Each row of numbers stands for one element and depends on some of the facts below. Use the named rows to name the rest.

How the elements are related:
(q560, skasuval, q727); (q680, skasuval, q399); (q75, skasuval, q835); (q568, skasuval, q469)
(q669, skasuval, q886); (q941, skasuval, q507); (q168, skasuval, q912); (q660, skasuval, q560)
(q151, skasuval, q175); (q601, skasuval, q574); (q607, skasuval, q398); (q556, skasuval, q965)
(q398, skasuval, q873); (q415, skasuval, q325); (q835, skasuval, q222); (q876, skasuval, q488)
(q912, skasuval, q139); (q316, skasuval, q256); (q725, skasuval, q100); (q382, skasuval, q737)
(q997, skasuval, q879); (q267, skasuval, q555); (q969, skasuval, q637); (q488, skasuval, q653)
(q847, skasuval, q759); (q131, skasuval, q794); (q503, skasuval, q605); (q383, skasuval, q134)
(q737, skasuval, q786); (q644, skasuval, q321); (q111, skasuval, q961); (q280, skasuval, q446)
(q392, skasuval, q846); (q133, skasuval, q305); (q420, skasuval, q518); (q224, skasuval, q239)
(q555, skasuval, q918); (q464, skasuval, q644); (q749, skasuval, q437); (q325, skasuval, q988)
(q296, skasuval, q133); (q885, skasuval, q495); (q63, skasuval, q997); (q297, skasuval, q253)
(q817, skasuval, q332); (q859, skasuval, q461); (q759, skasuval, q941); (q350, skasuval, q742)
(q974, skasuval, q464); (q988, skasuval, q847); (q880, skasuval, q214); (q214, skasuval, q202)
(q115, skasuval, q969); (q552, skasuval, q418); (q951, skasuval, q268); (q507, skasuval, q383)
(q239, skasuval, q735); (q175, skasuval, q74); (q394, skasuval, q680); (q637, skasuval, q601)
(q360, skasuval, q364); (q163, skasuval, q208); (q801, skasuval, q168); (q713, skasuval, q843)
(q886, skasuval, q749); (q965, skasuval, q809); (q152, skasuval, q817); (q497, skasuval, q607)
(q437, skasuval, q63); (q961, skasuval, q394); (q574, skasuval, q360); (q31, skasuval, q497)
(q268, skasuval, q316); (q792, skasuval, q556); (q495, skasuval, q568); (q639, skasuval, q224)
(q846, skasuval, q517); (q305, skasuval, q248); (q517, skasuval, q503); (q321, skasuval, q267)
(q508, skasuval, q111); (q879, skasuval, q296); (q399, skasuval, q392); (q332, skasuval, q31)
(q632, skasuval, q280); (q469, skasuval, q411); (q918, skasuval, q412); (q587, skasuval, q132)
(q648, skasuval, q951); (q401, skasuval, q660); (q605, skasuval, q151); (q222, skasuval, q792)
(q141, skasuval, q639); (q537, skasuval, q859); (q684, skasuval, q561); (q418, skasuval, q876)
(q518, skasuval, q297); (q134, skasuval, q880); (q843, skasuval, q684); (q532, skasuval, q508)
(q139, skasuval, q401); (q841, skasuval, q93); (q955, skasuval, q535); (q446, skasuval, q323)
(q794, skasuval, q75); (q100, skasuval, q382); (q93, skasuval, q885); (q386, skasuval, q115)
(q786, skasuval, q790); (q790, skasuval, q974); (q450, brudedrok, q912); (q424, brudedrok, q775)
(q568, brudedrok, q239); (q568, brudedrok, q749); (q568, brudedrok, q537); (q669, brudedrok, q323)
(q941, brudedrok, q90); (q941, brudedrok, q873); (q601, brudedrok, q732); (q607, brudedrok, q775)
(q52, brudedrok, q725); (q52, brudedrok, q90); (q876, brudedrok, q397); (q461, brudedrok, q725)
(q535, brudedrok, q749); (q535, brudedrok, q469); (q912, brudedrok, q735); (q46, brudedrok, q455)
(q725, brudedrok, q974); (q725, brudedrok, q817); (q969, brudedrok, q794); (q90, brudedrok, q800)
(q847, brudedrok, q804); (q370, brudedrok, q801); (q732, brudedrok, q725); (q615, brudedrok, q587)
(q615, brudedrok, q792); (q392, brudedrok, q587); (q392, brudedrok, q90); (q392, brudedrok, q660)
(q224, brudedrok, q800); (q224, brudedrok, q951); (q224, brudedrok, q725); (q126, brudedrok, q46)
(q126, brudedrok, q605); (q474, brudedrok, q974); (q474, brudedrok, q455); (q474, brudedrok, q483)
(q464, brudedrok, q732); (q749, brudedrok, q239); (q63, brudedrok, q461); (q297, brudedrok, q132)
(q297, brudedrok, q126); (q817, brudedrok, q974); (q844, brudedrok, q713); (q844, brudedrok, q909)
(q248, brudedrok, q464); (q248, brudedrok, q833); (q350, brudedrok, q90); (q804, brudedrok, q800)
(q804, brudedrok, q974); (q804, brudedrok, q951); (q328, brudedrok, q960); (q951, brudedrok, q90)
(q239, brudedrok, q833); (q175, brudedrok, q132); (q132, brudedrok, q370); (q132, brudedrok, q323)
(q394, brudedrok, q328); (q637, brudedrok, q392); (q163, brudedrok, q164); (q163, brudedrok, q735)
(q163, brudedrok, q350); (q801, brudedrok, q775); (q801, brudedrok, q542); (q801, brudedrok, q350)
(q116, brudedrok, q164); (q116, brudedrok, q323); (q717, brudedrok, q844); (q717, brudedrok, q411)
(q960, brudedrok, q267); (q433, brudedrok, q735); (q433, brudedrok, q412); (q433, brudedrok, q801)
(q268, brudedrok, q248); (q268, brudedrok, q455); (q792, brudedrok, q775); (q792, brudedrok, q794)
(q256, brudedrok, q605); (q528, brudedrok, q607); (q830, brudedrok, q224); (q508, brudedrok, q394)
(q508, brudedrok, q749); (q508, brudedrok, q669); (q399, brudedrok, q873); (q775, brudedrok, q63)
(q632, brudedrok, q542); (q632, brudedrok, q495); (q164, brudedrok, q735); (q164, brudedrok, q90)
(q483, brudedrok, q909); (q483, brudedrok, q350); (q537, brudedrok, q653); (q537, brudedrok, q644)
(q537, brudedrok, q424); (q537, brudedrok, q474); (q800, brudedrok, q310); (q134, brudedrok, q164)
(q134, brudedrok, q847); (q843, brudedrok, q775); (q455, brudedrok, q587); (q455, brudedrok, q26)
(q955, brudedrok, q464); (q794, brudedrok, q804); (q794, brudedrok, q310); (q342, brudedrok, q152)
(q342, brudedrok, q735); (q342, brudedrok, q397); (q154, brudedrok, q46); (q154, brudedrok, q126)
(q203, brudedrok, q328); (q203, brudedrok, q461)

Some rows with their names:
q846: [ 24  26  12  -9  18  12   9   6  -1 -20  -5 -40 -25  10   4   4  -2   8
 -14 -17   3  -1  -7  -3  -2 -15]
q31: [ 20  15   6  -5  16   1  17   7  -9 -11  10 -33 -25 -18   2  11  -4  16
 -16   5   8   5 -17   7   9  -5]
q503: [ 18  29  15  -6  16   6   5   4   2 -24  -3 -38 -25  -2   7   4  -2  -9
 -15 -16  -9  -8  -3 -12   1 -24]
q175: [ 16  51  11   7  25  14  12   0   4 -29   7 -23 -22  64   1  -4   2 -25
 -11  -8   5 -30 -16 -13   7 -30]
q26: [ 24  27  -3  10  21  35  37   9   0  -4 -17 -27 -30 -13   6  12 -13  19
 -17  10  11 -25 -36   9   9 -20]
q370: [ 26  30   2   9  33   7  33  -2  -8 -13  15 -17 -24  27  -1  10  -3  -5
 -12   5  38 -26 -33  -2   2  -7]
q450: [ 21  16  17  -3  28  12  33   5 -23 -15  17 -21 -21  27  -2   6  -3   7
 -12  -5  26 -27 -10   2  16   1]
q141: [ 24  15   5  -5  18  -4  13   8 -12 -15   6 -36 -26 -11   4  13  -5   0
 -16   4   6   1 -17  14   8  -3]
q974: [ 10   7   4  13  41  -1  59  25   2   6 -20 -36 -29 -40  25  14 -12  18
 -18  -3  13 -26 -25 -11   3  -8]
q474: [ 18   7  -3   9  20  36  40  13  -6 -14  -6 -22 -29  24   3  16 -14  33
 -12   0  22 -31  -3   5  18 -22]
q398: [ 20  14   6  -6  16   7  17   7  -5  -8  13 -31 -25 -21   0   9  -3  28
 -17   5   9   3 -15   2   9  -5]
q437: [ 44  10   3  -6  17   1  17  11  -1 -15  20 -27 -25 -26  -6   7  -9  17
 -18   7  -5  -6 -18   0  13   2]
q397: [ 30  24  19  -2  33   6  35   3 -23  -4   7 -23 -24 -39   7   1  -6   0
 -16 -14  20 -14 -30  -3   0   5]
q644: [ 21  11   0  23  37   6  41  16  -3 -14 -11 -26 -26 -34   9  23 -11  42
 -19   1  37  17  10   1  -2 -13]
q648: [ 24  16   5  -4  17  -3  15   7 -12 -15   8 -36 -26 -11   4  13  -5  -1
 -16   4   7   1 -18  15   8  -3]
q383: [ 19  12  -2 -10  11  12  19   2 -16  -9  24 -28 -21 -25   2   6  -9   4
 -16  11   0   9 -19   2   6  -5]
q735: [ 32  25  21   3  41  14  47  -1 -21   3   7 -16 -24 -48  10  -3  -9  -1
 -16 -17  32 -34 -40 -18  -5   3]
q267: [ 26  16   5  13  39 -22  24  24  -5 -14   3 -33 -18  -6  21   4  -2  23
 -23  17  46  48   3  -6  -4  -2]

Name these rows:
No name comes twice in this set of rows, the named rows included.
[ 28  19  17  -1  31   9  36   4 -27 -12  12 -20 -22  10   4   5  -6 -10
 -13  -6  24 -31 -21   2  12   3] | q912
[ 20  13  12   0  31   9  35   2 -19 -20  26 -16 -21  58  -8  12  -3   4
  -8   0  39 -40  -6  -1  14  -3] | q433
[ 59  16  -9  13  25 -14  25  23  -3 -17  14 -15 -26 -32   1 -10 -17  37
 -19 -26  11  23 -22   0  16  -8] | q749
[  0  14   6  -7  13   8  14  -1 -20  -5   8 -32 -25 -21  10  11   0  10
 -15   9  26  16 -19  15   5 -13] | q296
[ 23   9  12   0  18  37  32   0 -13  -5  -2 -23 -29 -79  -4  17 -12  55
 -17 -16  12  -5  -6   2   4 -11] | q411
[ 23  20  16   1  34  16  45  10 -21  -5   6 -21 -23  23  10  -2  -8 -10
 -13  -3  30 -46 -30  -7  12   1] | q164
[ 20  -1  -4   1  24  -2  22   3   2 -19  23 -26 -26  24   2  23  -4  10
 -11   6  37 -16  -7 -10   1 -13] | q528
[ 26  10  12  -1  33  19  52  14 -10   5  -5 -28 -27  -8  24   4 -14 -15
 -16   3  21 -53 -41 -17   6  -6] | q90
[ 16  -4   2  -6  21   9  32  13  -3 -12  12 -33 -26  45  12  18  -7  -5
 -12  19  25 -44 -10  -8  13 -11] | q969
[ 27  16  -7  14  22   5  27  16 -10 -12  -4 -21 -27 -19   8  -3 -11  46
 -17 -23  26  29 -13  11  13 -21] | q239
[ 34  14  11   6  35  17  45   4 -19  -7  -2 -21 -28  -5  11  15 -15 -19
 -13  -7  28 -52 -27  -5   4  -5] | q350
[ 19   4   9   0  13  36  29   6 -21 -20   0 -24 -27 -14 -12  24 -10  48
 -13  -9   9 -16  17  17  19 -11] | q717

Now the same elements, written a new way:
Named rows:
q804: [  2   2   6  -7  -6  -2  -4  -3   4  -7  -6  16  -7   0  12  -8  -2 -10
 -10   1  13  20  20  -5 -15  -6  19  -4  -7 -12  -4  -1  -7   1  29   1
  12]
q495: [  2  -5   6   3  -3  -2   7   6 -18  -9  14 -12  -4  -3 -10  -2  16  24
  10  -5  -3  14 -10  -3  -8   6   3  -2   5   4   1  -4   8  -4 -16   2
  -4]
q528: [-2  0 -6 -8 -5  1 -4  4 -9 -9 -4  8 -8  8 15  2 37 23  0 -2 -2 23 -9 -4
  4  8 -8 -4 -7 -1 -5 14  6 12  3  5 -4]
q955: [ 14   3  -9  -7  -4  -3  -4  -5  23 -11  -3  -4   9   9  12   6   0 -11
 -11  -4  -3  -9  14  -8   9  -4  -7  -2  -6 -12  -7   0  -7  -3  30  -9
  19]
q267: [  9   5  41   7  40  12  -2  -5 -19  14   0  -6  30  -2  11  47   1   6
  39  -3  -1  -9 -11  -5 -13   2 -11  32  -7  25   5  -2  -2   4 -12  -5
  17]
q382: [ -9  14  -9  -6   6  11  -3   0  19   5  -5  -9  -7  -2 -11  20  31 -11
  15  -4  -3  13  14  -1   4  27  -8  -5  -6 -11  -5  -3  -8  -3 -12  -5
  -5]
q214: [  9  -1  -4  -8  -4  -1  29   8  -8  12  -3  12  19  -4  -9 -12   7  -8
  15  22  -4  -2  45  22   1  -7   6  19  -4  42  -6  -3  25   0  -7  23
  -7]
q418: [ -8   1  -7  -7  -5  -2  -6  -4  -3   5  -3  -4   0  -4  -9  -6  -6  -5
  -5  -4  -4  -8  -7   2   1  -7  -9  -1  -4   7  -2  -4   0  -4 -15  -6
  -5]
q364: [ -9   2  -6   2  -4   2  -5  -4  -9   2  -5   7  -2  -6   5 -16 -11  -6
   6  -3  -3  -9 -10  -1 -11  -5  -6  -7   2  -1  -6  -3   4  -5 -15   3
  -5]
q742: [ -9   0  -6  -3  -5   0  -6  -3  -6   3  -3   4   0  -5  -3 -14 -10  -6
   3  -5  -4  -6  -7   0 -10  -7  -6  -3  -3   0  -5  -3  -1  -5 -15  -1
  -8]
q239: [ 20  -5  -7  28  12  -1   1  14  21  -9  -3 -10  22   4  14   0 -13 -10
  -6  -2  -5  -8  12  -7 -11   2  -8   0  24 -11  -6  -5   3  -1   0  -8
   1]
q555: [ -7   2  19  -6  37   0  -3  -3 -17  30   0  13  24  -4  -4  45 -11   8
  40  -2  -3  -9 -10  -4 -13   6  -8  23  -8  25  -7  -2  -2   0 -14  -5
  23]
q735: [ -6  -5  40  37   1  -3  36   0 -17  13  10  -8  -6  -5 -12  -9 -14  19
   7   0  11   2   1  -7 -15   3  37  -5  35 -10   0  -3  -8  -4 -15   8
  -4]
q794: [ 13  -1   7  -7  -6  -3  -6  -4   0  -6  -3   4  -7  -2   2   9  11 -10
 -11   2  15  26  27  -5 -10  -7  18   4  -6  -9  11  -3  -8   1  36   0
   9]
q639: [ -7   2  -8  -7  -8  -2  -5  -3  -3   6  -6  -2  -1  -3  -9  -6  -3  -6
  -3  -4  -1  -8  -6   0   4  -6  -8  -3  -4   8  -2  -2  -1  -3 -16  -7
  -6]
q537: [  7  -7  -9  -7   2  -2  -3  -4  13 -11  -4  -2  -6  14   7  15  24   0
  -7  -3  -4   0  -9  -6  26  16  -8  -3  -7 -10  -7  15   4  -2  43  -8
   8]
q960: [ 12   8   7  -3  -5   5  -3  18  -7 -10  -6 -10  11   1  14  -2   9  -4
  -9  -3  -1  -2   1   5 -13  -8  -7   1  -1   7   6  -4  -3  -1 -12  -5
  -5]
q918: [ -8   3  18  -5  36   1  -2  -4 -16  27  -1  15  25  -3  -4  43 -12   7
  42  -2  -2  -8  -7  -4 -15   7  -8  23  -7  24  -6  -1  -3   1 -15  -5
  23]

Rows to name:
No name comes twice in this set of rows, the named rows included.
[  9   8  -6  -7  -3  -2  -3  -5  15 -11  -3   9   1   9  26  -9   1  -9
 -11  -2  -2   0  12  -7  -6  -3  -6  -3  -7 -11  -7   4  -5  -4  20  -6
  19] | q601
[ 34  -7  -8  35  14  -3   3  10  25  -6  -3  -8  18   0   7  -2 -12 -10
  -7  -2   0  -9  19  -7 -16   1  -9   5  26 -12  -7  -4   5   0  -6  -6
  -2] | q833
[ -7  11  -1  -7  -4  -2   4  47  34  -8  -4   2  20  41  15  -5  12  34
   1  -1  -3  -6  -2   5   4  -8  -8   7  42 -11  -6  24  -5  -1   5  -8
  24] | q508
[  0  -1  -4  -4  -4  -3  29   8 -10   8  -1  16  22  -3  -1 -16   1 -10
  20  24  -4  -1  37  21 -10  -7   6  13  -3  36  -6  -2  27   1 -13  34
  -4] | q202
[ -9   3  14  -8  31   1  -2  -5 -17  26   2   9  18  -4  -7  41  -8   2
  38  -1  -5  -9 -10  -6 -12   9  -9  17  -7  13  -6  -2  -4  -1 -14  -9
  17] | q321
[  3  -2  -7  -2  -6  -1   8   2 -11   9  -4   0   7  -5  -5 -14  -1  -8
   2  16  -4  -2  21  21   7  -9   3   6  -3  38  -6  -4  23  -4  -5   7
  -6] | q383

Now the same elements, written a new way:
Some elements and their rows:
q804: [-14 -12  15  18 -22 -30  -6   4  -1 -13  19 -30  -7]
q420: [  5   9  11   3  -3 -12  -1  10  -4  -6   9  -9  -5]
q474: [ -8  -6   4  12 -21 -32  -4  15   3   2  16 -21   0]
q132: [  8   2   8  29 -25 -37  13  30  15  22  38 -11  -2]
q648: [  5   9  11   4  -2 -13   0   9  -5  -7   8  -9  -4]
q321: [ 18  -3   0  -2   7   7   4  -5   1   8  14 -16 -18]
q328: [ -1  15  -7  16 -50 -11  18   9  12   3 -55 -40  26]
q203: [  0  20   6   6 -47 -31  12   8   3   2 -29 -51  -5]
q350: [  2   2  17   8   4 -11 -10   7  -8  -8  20  -9  -4]
q152: [ 30  15  53  75  22  36 -16   5   8  23  36   4  61]
q253: [ -4  -3  10  20 -22 -28  -3  14   5   5  19 -23   3]
q495: [-13 -35  22  55  19  18   5   9   3 -34  32  35  21]
q399: [ -9   0  31 -15 -15 -43 -22 -33 -28 -87  54 -46 -44]
q941: [-26  -3  30 -22 -29 -12  -6   7 -44 -29  30 -33 -46]
q111: [ 12  15   8   5 -11 -15  -2   6  -2 -22  21 -10   4]
q835: [ -5  22  12  21  15 -22 -12  14   2 -16 -14   0 -22]
q886: [  7   4  19  -6   3 -16   2  12  -8   1   2  -7   6]
q418: [  5  10  11   3  -1 -12  -1  11  -5  -7   7  -8  -4]

Name these rows:
No name comes twice in this set of rows, the named rows included.
[-39 -41  23  21 -10 -23 -20 -14 -12 -50  20 -27 -10] | q873
[ 33  20  -3  18 -32 -79  38  70  30  65  93  10 -41] | q256
[  9   8   8   5 -19 -24  -4  -5  -4 -53  43 -14   0] | q392
[ 13  19   5   2 -17  -9  18  18   2   5 -17  -9   7] | q669
[ -5  11  24  -5   2 -34  -6   4 -15 -24  15 -20 -46] | q637
[ 14  18  33  10  -2 -20  -7   4 -10   2  32 -25 -16] | q163
[ 16  18   5   6 -17 -18  -2   2   1 -31  30 -12  12] | q503
[-15 -17  -8  27 -26 -11   6  14  10  -8 -10  -8  27] | q653
[  3  22   8 -23 -22 -38   9   8 -12 -12  -6 -34 -41] | q955
[ -2   2   9  -4  -6 -12   0   1  -9 -19  -3 -18 -15] | q725
[  2  -3  14  32 -21 -30   6  21  10  13  35 -13   2] | q370
[-10  -1   7  16 -32 -26   4   7   3  -6 -10 -33   4] | q461

